Below are the code and all the weights of a small trained network. Each question names an input and a target symbol and asks about switching units off, where a switched-off unit gives its printed mean instead of its output.

import numpy as np


def w(rows, s, z=0):
    codes = np.array(rows[::2]) - 128.0
    scale = np.full(codes.shape[1], s)
    scale[-1] = z or s
    return codes * scale


def norm(h):
    return h / np.sqrt((h * h).mean(-1, keepdims=True) + 1e-5)


def f(y):
    return y / 2 * (1 + np.tanh(0.7978845608 * (y + 0.044715 * y**3)))


def softmax(a):
    e = np.exp(a - a.max(-1, keepdims=True))
    return e / e.sum(-1, keepdims=True)


def log_softmax(a):
    a = a - a.max(-1, keepdims=True)
    return a - np.log(np.exp(a).sum(-1, keepdims=True))


def net(x, mask):
    ids = ['ΘΞαγεπσ'.index(c) for c in x.split()]
    T = len(ids)
    res = E[ids] + P[:T]
    r = norm(res)
    for j in range(3):
        rows = slice(3 * j, 3 * j + 3)
        q, k, v = (r @ M[0][rows].T for M in (Q, K, V))
        z = softmax(np.where(np.tri(T) > 0, q @ k.T / 3**0.5, -1e9)) @ v
        o = O[0][rows]
        res = res + np.where(mask[j], z, o[:, -1]) @ o[:, :-1]
    y = f(norm(res) @ A[0][:, :-1].T + A[0][:, -1])
    res = res + np.where(mask[3:7], y, B[0][:, -1]) @ B[0][:, :-1]
    return log_softmax(norm(res)[-1] @ U[:, :-1].T + U[:, -1])


Q, K, V, O, A, B = {}, {}, {}, {}, {}, {}
E = w([
[92,148,137,153,73],'Θ',
[102,132,147,126,130],'Ξ',
[89,108,120,153,73],'α',
[88,123,156,92,130],'γ',
[125,125,8,76,72],'ε',
[184,164,163,205,138],'π',
[208,64,145,125,115],'σ',
],0.013)
P = w([
[185,154,10,192,2],'0',
[162,112,40,115,205],'1',
[156,172,112,119,33],'2',
[145,117,80,133,175],'3',
[121,160,144,111,45],'4',
[131,110,97,142,168],'5',
[98,152,174,103,57],'6',
[113,101,112,147,172],'7',
[74,145,217,101,83],'8',
[78,84,139,151,177],'9',
[37,127,219,97,85],'10',
],0.013)
Q[0] = w([
[165,173,134,160,40],'h1',
[177,190,157,99,177],'h1',
[193,68,92,169,210],'h1',
[172,135,143,233,225],'h2',
[7,193,73,117,145],'h2',
[84,210,169,85,2],'h2',
[96,86,109,57,97],'h3',
[100,181,160,119,161],'h3',
[216,77,169,36,164],'h3',
],0.011)
K[0] = w([
[187,137,74,139,79],'h1',
[138,197,102,133,188],'h1',
[154,131,182,169,188],'h1',
[138,190,44,139,133],'h2',
[37,148,176,163,111],'h2',
[157,38,253,240,129],'h2',
[102,91,75,81,127],'h3',
[138,177,153,129,106],'h3',
[209,140,151,82,115],'h3',
],0.014)
V[0] = w([
[148,115,60,161,120],'h1',
[141,237,124,170,133],'h1',
[146,101,138,220,87],'h1',
[201,121,129,197,132],'h2',
[66,204,7,119,129],'h2',
[84,239,187,203,168],'h2',
[166,175,87,107,91],'h3',
[93,191,166,173,92],'h3',
[93,179,111,111,152],'h3',
],0.012)
O[0] = w([
[68,77,158,139,161,249],'h1',
[142,157,23,150,165,120],'h1',
[144,62,135,179,179,152],'h1',
[136,217,189,255,125,117],'h2',
[36,132,102,18,172,231],'h2',
[77,208,58,144,138,2],'h2',
[168,186,143,78,90,223],'h3',
[86,150,134,60,194,48],'h3',
[98,108,50,147,111,130],'h3',
],0.0092,0.0065)
A[0] = w([
[158,81,109,90,152,199],'n1',
[130,84,137,156,234,95],'n2',
[139,124,193,95,250,49],'n3',
[140,145,128,80,61,2],'n4',
],0.016,0.0057)
B[0] = w([
[160,140,149,242,135,255],'n1',
[5,176,213,145,71,157],'n2',
[238,201,115,89,153,174],'n3',
[43,164,234,112,66,170],'n4',
],0.013,0.0075)
U = w([
[194,152,92,93,161,255],'Θ',
[77,132,103,142,201,129],'Ξ',
[127,1,122,109,187,175],'α',
[82,68,179,185,179,54],'γ',
[114,116,163,65,35,107],'ε',
[142,225,139,206,157,133],'π',
[226,99,207,194,98,73],'σ',
],0.0098,0.0041)

Each question gives the input, a string of symbols that net reads in full, and the target symbol t.
The units are the heads (3 rows each of Q, K, V and O) and the neurons (one row each of A and B). Each row of codes is followed by its name. A weight is (code - 128) times the scale printed after its matrix; where a second scale follows, it is the last column's (O, A, B and U).
mask holds one flag per unit, heads first, then neurons. A switched-off unit (its flag False) gives its mean, the last column of its rows in O or B, instead of its output. The means were averaged over made-up inputs and are rounded, as every weight is.
A unit's drop is (log p(t) with every unit on - log p(t) with that unit switched off) / (log p(t) with every unit on - log p(t) with every unit switched off).
The circuit of an input: a set's keep is (log p(t) with only the set's units on - log p(t) with every unit switched off) / (log p(t) with every unit on - log p(t) with every unit switched off). Starting from all 7 units, units are removed one at a time, each time the one whose removal leaves the highest keep (on an exact tie, the one counted first), for as long as the keep stays at least 0.8.
units of the circuit, in order: the units of the circuit, biggest drop first
most important unit: the unit with the biggest drop
k most important neurons: the k neurons with the biggest drops, biggest first
which heads matter: for each layer, one digit per head in row order, 1 if its drop is at least 0.15 and else 0, layers parted by /
drop of u: that unit's drop, to one decimal
input Ξ σ σ ε, target σ: most important unit => n1
input α ε ε ε ε ε ε γ γ ε, target ε: which heads matter => 100
input ε Ξ Ξ π Θ Ξ Ξ, target Ξ: which heads matter => 111
input σ Ξ Θ ε Ξ α α, target α: 3 most important neurons => n2, n4, n1
input α ε Ξ ε Ξ Ξ, target Θ: which heads matter => 000
input ε Ξ ε γ ε Ξ, target α: 3 most important neurons => n4, n2, n1
input ε σ α Ξ ε Ξ Θ ε π, target π: which heads matter => 011
input ε ε Ξ ε Ξ ε π α ε, target π: which heads matter => 010
input ε ε σ Ξ π ε Ξ, target π: 2 most important neurons => n4, n2
input Ξ σ α Ξ Ξ Ξ, target Θ: 3 most important neurons => n3, n4, n1
input Θ σ ε Θ α ε Ξ Ξ Ξ ε, target Θ: drop of h3 => 0.0
input Ξ ε ε γ γ α π, target π: drop of h3 => 0.1
input ε ε α Ξ σ σ γ, target σ: drop of h2 => 1.3
input ε α π α ε Θ π ε, target Ξ: units of the circuit, in order => h2
